A =
[[ 0.90  3.16 -2.00 -3.75 -3.36 -6.09 -0.65  2.01  0.92  1.69 -2.37  0.81
  -0.82  3.00]
 [-1.52 -3.57 -3.26  1.56  3.56  0.85 -0.81 -3.54  1.16 -0.35  2.93 -0.11
   1.07  2.40]]
A[-2,-14] = 0.90
A[-2,-8] = -0.65
A[1,0] = -1.52
A[-1,10] = 2.93
A[-1,11] = -0.11
A[1,4] = 3.56
A[1,9] = -0.35
A[-1] = [-1.52, -3.57, -3.26, 1.56, 3.56, 0.85, -0.81, -3.54, 1.16, -0.35, 2.93, -0.11, 1.07, 2.40]
A[-2,8] = 0.92
A[1,-13] = -3.57
A[0,-13] = 3.16
A[0,-5] = 1.69
A[:, -7] = [2.01, -3.54]
A[:, 4] = [-3.36, 3.56]
A[:, 9] = [1.69, -0.35]
A[0,7] = 2.01
A[-2] = [0.90, 3.16, -2.00, -3.75, -3.36, -6.09, -0.65, 2.01, 0.92, 1.69, -2.37, 0.81, -0.82, 3.00]
A[:, -2] = [-0.82, 1.07]
A[:, -4] = [-2.37, 2.93]

a =
[-1.14  1.93 -2.14 -6.63  3.43  3.87 -4.82 -2.68 -4.63  8.01 -3.87 -6.08
  1.98 -6.43  0.62 -1.45]
a[-16] -> -1.14
a[15] -> -1.45
a[-10] -> -4.82
a[-3] -> -6.43
a[5] -> 3.87
a[-2] -> 0.62
a[7] -> -2.68
a[9] -> 8.01
a[-8] -> -4.63
a[12] -> 1.98

W = [32, 408, 8, 365, 836, 284]
W[0] => 32
W[4] => 836

M =
[[-1.34 -1.78  0.46 -1.47 -0.08  0.56  0.02 -0.05 -0.52  2.67  0.23]
 [ 0.55  2.21 -0.18  0.11 -0.13  0.10  0.11 -0.64  0.19 -0.35  1.10]
 [ 2.45  0.08  0.39 -1.01  0.37 -3.51 -0.63 -1.25 -0.20  0.85 -1.09]
 [ 0.21 -1.78 -0.65  0.52  2.46 -0.02  0.15  0.14 -1.00 -0.54 -0.40]
 [-3.56 -1.15  0.40  0.61  0.98  2.10  0.37  1.03 -0.85 -0.01  0.42]
 [-6.89 -2.06  1.01  1.42  0.70 -1.11 -0.22 -1.22  1.30 -0.13 -0.60]
 [-1.84 -0.47 -2.26 -1.32 -1.65 -0.30 -0.68 -0.14 -1.71  0.64 -0.04]
 [-0.55 -1.25 -0.10 -0.07 -0.33 -0.79  0.51  0.90  2.05  0.70 -0.33]
 [ 2.28 -0.02 -2.22 -1.74  1.73 -0.76 -0.36  0.95 -0.75 -0.60  0.23]
 [-1.44 -0.14  0.91 -0.55  2.34 -1.21 -0.83 -0.85  0.57  0.15 -0.30]]
Rows and columns are counted from 0.
row 0 col 0: -1.34
row 3 col 3: 0.52
row 7 col 0: -0.55
row 1 col 1: 2.21
row 7 col 10: -0.33
row 4 col 4: 0.98
row 9 col 5: -1.21
row 0 col 4: -0.08
row 3 col 7: 0.14
row 6 col 9: 0.64
row 2 col 3: -1.01
row 9 col 3: -0.55
row 1 col 4: -0.13
row 0 col 8: -0.52
row 8 col 4: 1.73
row 6 col 2: -2.26
row 8 col 10: 0.23
row 8 col 6: -0.36
row 1 col 5: 0.10
row 2 col 0: 2.45
row 1 col 3: 0.11
row 4 col 7: 1.03
row 3 col 8: -1.00
row 4 col 8: -0.85
row 7 col 6: 0.51
row 3 col 1: -1.78
row 7 col 7: 0.90
row 6 col 1: -0.47
row 5 col 9: -0.13
row 2 col 1: 0.08
row 4 col 1: -1.15
row 9 col 4: 2.34
row 5 col 3: 1.42
row 5 col 6: -0.22
